Below are the code and all the weights of a small trained network. Each question names an input and a target symbol and asks about switching units off, where a switched-off unit gives its printed mean instead of its output.

import numpy as np


def w(rows, s, z=0):
    codes = np.array(rows[::2]) - 128.0
    scale = np.full(codes.shape[1], s)
    scale[-1] = z or s
    return codes * scale


def f(y):
    return np.maximum(y, 0)


def softmax(a):
    e = np.exp(a - a.max(-1, keepdims=True))
    return e / e.sum(-1, keepdims=True)


def log_softmax(a):
    a = a - a.max(-1, keepdims=True)
    return a - np.log(np.exp(a).sum(-1, keepdims=True))


def net(x, mask):
    ids = ['αβγδεζηθξστφω'.index(c) for c in x.split()]
    T = len(ids)
    res = E[ids] + P[:T]
    r = res
    for j in range(3):
        rows = slice(4 * j, 4 * j + 4)
        q, k, v = (r @ M[0][rows].T for M in (Q, K, V))
        z = softmax(np.where(np.tri(T) > 0, q @ k.T / 4**0.5, -1e9)) @ v
        o = O[0][rows]
        res = res + np.where(mask[j], z, o[:, -1]) @ o[:, :-1]
    y = f(res @ A[0][:, :-1].T + A[0][:, -1])
    res = res + np.where(mask[3:15], y, B[0][:, -1]) @ B[0][:, :-1]
    return log_softmax(res[-1] @ U[:, :-1].T + U[:, -1])


Q, K, V, O, A, B = {}, {}, {}, {}, {}, {}
E = w([
[156,202,145,198,95,146,111,161,113,180,79],'α',
[131,148,76,148,122,135,176,202,64,149,103],'β',
[114,90,115,74,117,51,110,144,7,115,159],'γ',
[125,114,21,135,159,95,184,99,134,23,84],'δ',
[210,146,98,87,109,83,210,104,148,158,106],'ε',
[156,162,108,142,121,76,216,124,149,65,61],'ζ',
[89,162,76,14,58,195,156,163,109,113,173],'η',
[77,116,71,134,79,124,94,114,177,171,133],'θ',
[183,152,39,77,180,97,179,80,151,142,93],'ξ',
[128,165,176,32,85,181,85,101,50,70,73],'σ',
[189,162,141,76,201,106,93,133,198,156,180],'τ',
[92,109,103,113,161,124,225,140,187,129,50],'φ',
[16,160,131,80,188,142,81,177,63,135,113],'ω',
],0.015)
P = w([
[59,227,126,154,167,193,228,22,14,133,238],'0',
[58,229,106,145,156,168,198,51,48,142,216],'1',
[64,224,100,123,139,154,176,77,69,141,184],'2',
[75,217,91,99,128,138,158,105,94,137,160],'3',
[94,199,77,89,114,133,140,129,116,132,135],'4',
[119,188,68,73,104,114,127,151,128,122,108],'5',
[129,167,59,63,94,106,114,175,146,122,78],'6',
[147,157,49,47,81,96,96,197,160,118,54],'7',
[168,137,41,36,75,81,83,217,177,113,26],'8',
[192,118,34,9,63,77,78,239,188,108,2],'9',
],0.0081)
Q[0] = w([
[106,119,131,158,164,111,123,109,101,128,117],'h0',
[75,142,63,1,78,141,133,135,64,73,148],'h0',
[115,162,109,162,138,123,156,123,159,167,91],'h0',
[100,149,108,113,153,90,88,142,102,116,83],'h0',
[104,62,153,151,143,109,82,119,90,127,124],'h1',
[192,86,151,185,190,103,173,31,227,120,86],'h1',
[87,205,26,89,139,68,210,171,115,128,99],'h1',
[91,148,122,99,114,132,65,83,99,122,83],'h1',
[84,226,121,90,89,203,101,196,131,134,119],'h2',
[151,124,127,150,174,123,176,77,193,123,96],'h2',
[97,227,51,43,99,126,178,137,120,106,107],'h2',
[117,67,185,154,99,168,46,147,131,146,197],'h2',
],0.013)
K[0] = w([
[121,151,110,130,127,171,158,99,158,120,161],'h0',
[140,104,76,111,140,107,90,196,168,131,82],'h0',
[143,134,146,189,86,122,156,67,144,160,130],'h0',
[161,174,112,124,91,152,120,168,171,117,121],'h0',
[107,180,106,116,97,194,190,103,125,114,145],'h1',
[82,142,175,156,158,132,110,94,112,149,210],'h1',
[133,108,144,126,102,122,36,149,142,139,86],'h1',
[121,113,77,108,88,123,125,183,162,146,139],'h1',
[170,80,103,123,91,73,145,193,147,134,107],'h2',
[119,126,145,152,146,109,86,50,94,137,153],'h2',
[140,97,142,121,117,98,69,166,156,129,95],'h2',
[120,152,91,108,130,140,253,115,130,123,145],'h2',
],0.014)
V[0] = w([
[180,136,130,110,160,110,142,58,194,83,149],'h0',
[122,121,164,34,187,99,70,153,91,94,160],'h0',
[149,124,127,64,81,159,159,83,171,92,155],'h0',
[77,92,115,132,58,162,174,102,100,95,96],'h0',
[138,143,163,136,96,109,143,134,121,2,28],'h1',
[234,176,162,70,61,91,180,109,122,194,146],'h1',
[209,153,164,115,225,115,76,87,89,123,90],'h1',
[157,111,63,127,151,87,39,10,129,163,159],'h1',
[151,215,190,163,109,215,101,140,142,223,60],'h2',
[117,120,159,109,110,170,108,186,9,68,132],'h2',
[163,102,85,200,67,80,171,99,88,117,107],'h2',
[133,140,116,62,76,165,69,91,127,142,122],'h2',
],0.0086)
O[0] = w([
[55,135,122,41,170,90,168,117,116,107,123,80],'h0',
[83,120,154,159,171,227,150,123,107,77,177,121],'h0',
[14,89,183,150,165,72,139,120,70,133,113,207],'h0',
[144,114,140,175,146,80,51,139,90,162,118,201],'h0',
[63,209,154,152,137,137,135,68,141,179,203,73],'h1',
[126,103,118,254,111,168,215,127,128,109,102,186],'h1',
[126,169,46,176,189,156,118,127,136,108,139,11],'h1',
[140,92,56,96,131,182,99,104,96,137,62,126],'h1',
[209,155,135,98,118,76,223,135,142,176,147,170],'h2',
[95,157,117,116,136,145,132,237,146,111,119,171],'h2',
[62,162,96,172,24,121,149,101,80,111,85,81],'h2',
[145,111,122,132,171,184,131,153,87,190,113,255],'h2',
],0.009,0.0056)
A[0] = w([
[110,153,73,53,88,139,88,130,99,107,80,90],'n0',
[147,155,156,94,89,167,40,181,95,127,174,79],'n1',
[145,191,75,125,112,115,141,140,57,192,173,253],'n2',
[106,148,129,110,202,209,54,117,132,176,205,132],'n3',
[140,63,121,47,105,61,148,94,123,147,69,198],'n4',
[104,171,139,91,76,144,94,113,104,6,208,173],'n5',
[157,148,146,34,161,93,172,119,103,107,127,150],'n6',
[72,144,187,96,107,51,99,92,159,170,157,171],'n7',
[158,108,73,114,171,200,86,191,187,79,57,226],'n8',
[86,176,215,191,73,127,151,41,106,82,108,164],'n9',
[172,139,81,172,119,10,168,87,255,143,151,57],'n10',
[129,86,120,136,208,59,128,4,146,101,91,178],'n11',
],0.0073,0.0027)
B[0] = w([
[118,152,105,91,104,97,92,92,114,142,65,205],'n0',
[171,148,166,161,165,155,54,95,133,135,151,188],'n1',
[134,173,136,166,185,70,170,123,170,146,65,227],'n2',
[104,118,108,131,123,147,146,34,125,130,92,186],'n3',
[139,78,153,203,125,145,107,77,115,164,170,250],'n4',
[180,187,114,126,80,128,93,97,240,24,115,162],'n5',
[93,83,165,157,80,69,132,101,167,127,157,193],'n6',
[140,130,153,2,204,113,141,186,111,130,195,158],'n7',
[182,117,70,91,114,77,146,123,78,124,196,203],'n8',
[148,96,68,158,53,140,145,182,74,195,236,154],'n9',
[70,98,172,43,92,230,94,110,133,55,138,182],'n10',
[127,202,168,154,171,226,39,189,157,152,126,173],'n11',
],0.0076,0.011)
U = w([
[179,175,119,190,164,28,201,187,117,185,114,201],'α',
[172,182,155,135,89,141,67,193,216,121,62,115],'β',
[91,145,111,136,73,181,42,130,149,68,129,88],'γ',
[80,184,163,68,151,116,87,110,140,138,100,4],'δ',
[116,74,89,213,86,171,174,124,78,132,170,48],'ε',
[97,156,101,141,90,109,121,119,109,156,232,55],'ζ',
[80,79,227,108,159,172,111,227,77,151,161,189],'η',
[148,79,151,130,74,109,75,73,77,171,107,162],'θ',
[92,129,68,47,115,135,168,150,40,110,59,88],'ξ',
[55,158,130,212,199,167,113,64,133,149,111,122],'σ',
[69,70,165,106,107,151,177,51,180,54,123,195],'τ',
[155,126,162,82,141,26,96,148,154,108,193,77],'φ',
[254,111,112,125,175,200,117,125,133,117,203,156],'ω',
],0.006,0.0037)

Each question gives the input, a string of symbols that net reads in full, and the target symbol t.
The units are the heads (4 rows each of Q, K, V and O) and the neurons (one row each of A and B). Each row of codes is followed by its name. A weight is (code - 128) times the scale printed after its matrix; where a second scale follows, it is the last column's (O, A, B and U).
mask holds one flag per unit, heads first, then neurons. A switched-off unit (its flag False) gives its mean, the last column of its rows in O or B, instead of its output. The means were averaged over made-up inputs and are rounded, as every weight is.
A unit's drop is (log p(t) with every unit on - log p(t) with that unit switched off) / (log p(t) with every unit on - log p(t) with every unit switched off).
The circuit of an input: a set's keep is (log p(t) with only the set's units on - log p(t) with every unit switched off) / (log p(t) with every unit on - log p(t) with every unit switched off). Starting from the 12 units with the biggest drops (on a tie, the unit counted first), units are removed one at a time, each time the one whose removal leaves the highest keep (on an exact tie, the one counted first), for as long as the keep stays at least 0.8.
circuit, biggest first: the units of the circuit, biggest drop first
k most important neurons: the k neurons with the biggest drops, biggest first
which heads matter: for each layer, one digit per head in row order, 1 if its drop is at least 0.15 and else 0, layers parted by /
input α β ξ θ η γ η ζ, target ξ: which heads matter : 001
input η ω θ σ γ γ, target γ: which heads matter : 101
input ω ξ η ζ ξ η σ θ α δ, target τ: which heads matter : 011
input η η ε ζ ε, target ε: which heads matter : 011
input η σ η η α η η β σ, target β: which heads matter : 111
input σ ξ ζ α η θ ζ ξ, target θ: circuit, biggest first : (h1, n4, h2)
input α γ η, target γ: circuit, biggest first : (h2, n5)
input γ θ φ θ η ξ θ η α δ, target τ: circuit, biggest first : (n10, h2, h1)
input θ θ σ α η ζ γ, target ζ: circuit, biggest first : (h1, n9)
input τ η β η δ, target ω: circuit, biggest first : (h2, n11)
input η τ η ω ξ, target φ: circuit, biggest first : (h1, h2, n6)
input ξ η δ γ δ, target ξ: most important neuron : (n8)
input β σ ξ η ω β τ η γ, target η: which heads matter : 010
input η θ ε, target θ: which heads matter : 010
input φ θ γ α α ξ γ ω, target γ: circuit, biggest first : (h2, h0, n5)
input τ α ω, target α: circuit, biggest first : (h2, n2)
input α ω γ ε β, target α: which heads matter : 000
input σ γ ζ θ γ α τ γ, target τ: which heads matter : 100
input θ θ τ θ, target θ: which heads matter : 010
input δ η η α ζ ξ, target τ: 2 most important neurons : (n10, n6)
input η θ η η θ δ τ, target ω: 2 most important neurons : (n8, n11)
input α η η α, target β: most important neuron : (n10)
input σ ξ η α α η, target α: which heads matter : 001
input β ξ ζ τ η σ ω, target σ: most important neuron : (n3)
input φ θ β θ ω σ η, target σ: circuit, biggest first : (h1, n3, h0)
